Below are the code and all the weights of a small trained network. Each question names an input and a target symbol and asks about switching units off, where a switched-off unit gives its printed mean instead of its output.

import numpy as np


def w(rows, s, z=0):
    codes = np.array(rows[::2]) - 128.0
    scale = np.full(codes.shape[1], s)
    scale[-1] = z or s
    return codes * scale


def f(y):
    return np.maximum(y, 0)


def softmax(a):
    e = np.exp(a - a.max(-1, keepdims=True))
    return e / e.sum(-1, keepdims=True)


def log_softmax(a):
    a = a - a.max(-1, keepdims=True)
    return a - np.log(np.exp(a).sum(-1, keepdims=True))


def net(x, mask):
    ids = ['βγδθλξστψω'.index(c) for c in x.split()]
    T = len(ids)
    res = E[ids] + P[:T]
    r = res
    for j in range(3):
        rows = slice(3 * j, 3 * j + 3)
        q, k, v = (r @ M[0][rows].T for M in (Q, K, V))
        z = softmax(np.where(np.tri(T) > 0, q @ k.T / 3**0.5, -1e9)) @ v
        o = O[0][rows]
        res = res + np.where(mask[j], z, o[:, -1]) @ o[:, :-1]
    y = f(res @ A[0][:, :-1].T + A[0][:, -1])
    res = res + np.where(mask[3:7], y, B[0][:, -1]) @ B[0][:, :-1]
    return log_softmax(res[-1] @ U[:, :-1].T + U[:, -1])


Q, K, V, O, A, B = {}, {}, {}, {}, {}, {}
E = w([
[42,126,223,163,115,161],'β',
[101,137,198,111,135,142],'γ',
[141,111,139,110,174,141],'δ',
[130,113,135,107,178,129],'θ',
[39,184,124,148,224,142],'λ',
[98,216,155,93,142,4],'ξ',
[140,153,187,92,72,21],'σ',
[176,92,200,65,108,143],'τ',
[153,126,189,65,133,116],'ψ',
[200,64,204,147,168,30],'ω',
],0.016)
P = w([
[79,2,38,39,176,131],'0',
[121,87,103,79,189,116],'1',
[145,114,147,117,180,113],'2',
[153,149,175,139,151,123],'3',
[155,163,191,149,156,96],'4',
[162,180,201,161,138,98],'5',
[221,222,213,169,96,176],'6',
[154,194,207,184,97,124],'7',
],0.0068)
Q[0] = w([
[35,151,99,120,166,173],'H0',
[174,139,74,59,152,44],'H0',
[104,172,158,124,88,52],'H0',
[207,73,69,80,110,125],'H1',
[113,179,126,137,162,147],'H1',
[135,85,184,162,170,226],'H1',
[96,133,170,86,89,127],'H2',
[120,141,205,34,149,152],'H2',
[112,81,161,2,71,65],'H2',
],0.0097)
K[0] = w([
[81,232,119,137,144,151],'H0',
[208,137,106,127,118,122],'H0',
[215,150,194,122,105,116],'H0',
[229,90,91,55,142,73],'H1',
[79,179,134,154,141,143],'H1',
[109,61,162,169,173,220],'H1',
[127,97,254,127,84,121],'H2',
[155,76,221,91,77,157],'H2',
[187,140,211,101,117,130],'H2',
],0.0093)
V[0] = w([
[131,144,124,106,51,207],'H0',
[137,149,140,232,194,237],'H0',
[70,204,68,107,156,78],'H0',
[97,150,179,155,124,106],'H1',
[134,143,125,144,83,149],'H1',
[64,112,134,185,138,254],'H1',
[147,154,75,113,104,207],'H2',
[120,140,159,78,129,148],'H2',
[79,217,56,189,168,177],'H2',
],0.0084)
O[0] = w([
[163,141,75,202,56,35,2],'H0',
[142,153,113,102,213,30,136],'H0',
[109,106,110,35,66,138,199],'H0',
[163,116,130,23,175,206,230],'H1',
[89,191,164,64,83,66,57],'H1',
[224,82,112,22,215,14,181],'H1',
[31,119,105,164,170,87,10],'H2',
[174,125,63,76,137,139,197],'H2',
[48,254,210,114,125,72,58],'H2',
],0.0067,0.005)
A[0] = w([
[148,79,102,224,4,176,46],'N0',
[177,63,146,180,163,92,171],'N1',
[159,165,67,255,99,109,198],'N2',
[150,43,169,65,153,173,254],'N3',
],0.0068,0.0023)
B[0] = w([
[222,168,170,121,154,31,169],'N0',
[74,182,212,159,134,187,164],'N1',
[63,143,1,188,125,146,133],'N2',
[163,135,62,83,162,87,255],'N3',
],0.0099,0.013)
U = w([
[145,37,2,76,147,140,168],'β',
[135,117,198,137,183,170,153],'γ',
[138,186,190,123,103,74,103],'δ',
[115,195,148,139,119,116,39],'θ',
[128,152,52,195,118,100,253],'λ',
[113,106,119,142,116,143,52],'ξ',
[93,158,141,99,63,214,199],'σ',
[114,103,115,151,125,142,66],'τ',
[113,97,117,156,136,147,23],'ψ',
[116,104,111,133,111,142,39],'ω',
],0.0092,0.0032)

Each question gives the input, a string of symbols that net reads in full, and the target symbol t.
The units are the heads (3 rows each of Q, K, V and O) and the neurons (one row each of A and B). Each row of codes is followed by its name. A weight is (code - 128) times the scale printed after its matrix; where a second scale follows, it is the last column's (O, A, B and U).
mask holds one flag per unit, heads first, then neurons. A switched-off unit (its flag False) gives its mean, the last column of its rows in O or B, instead of its output. The means were averaged over made-up inputs and are rounded, as every weight is.
A unit's drop is (log p(t) with every unit on - log p(t) with that unit switched off) / (log p(t) with every unit on - log p(t) with every unit switched off).
The circuit of an input: a set's keep is (log p(t) with only the set's units on - log p(t) with every unit switched off) / (log p(t) with every unit on - log p(t) with every unit switched off). Starting from all 7 units, units are removed one at a time, each time the one whose removal leaves the highest keep (on an exact tie, the one counted first), for as long as the keep stays at least 0.8.
circuit, biggest first: the units of the circuit, biggest drop first
k most important neurons: the k neurons with the biggest drops, biggest first
which heads matter: for each layer, one digit per head in row order, 1 if its drop is at least 0.15 and else 0, layers parted by /
drop of u: that unit's drop, to one decimal
input σ δ ξ β δ σ λ, target β: which heads matter => 010
input σ β γ, target β: circuit, biggest first => (N3, H1)
input λ λ δ λ λ ψ, target β: circuit, biggest first => (H2)
input θ λ λ γ τ ψ λ β, target β: circuit, biggest first => (H1, H2, N3)
input λ θ λ β β τ ξ ξ, target λ: circuit, biggest first => (H0, N2, H1)
input τ λ ξ, target λ: 3 most important neurons => (N2, N0, N1)
input λ θ τ λ σ, target λ: circuit, biggest first => (H1, N2, H0, H2)
input ω λ ξ β ξ, target σ: circuit, biggest first => (H1, H0)
input λ θ γ λ β, target β: circuit, biggest first => (H1, N3)
input τ τ γ λ τ ξ τ σ, target λ: circuit, biggest first => (N2, H0, H1)
input τ τ ω ξ σ λ, target β: which heads matter => 110
input ξ θ σ λ β ξ, target σ: drop of H1 => 0.2
input λ β δ λ δ ω τ, target β: drop of N3 => 1.0
input θ γ ω, target γ: drop of H1 => 0.1
input σ γ ξ λ β λ β λ, target δ: circuit, biggest first => (H2)
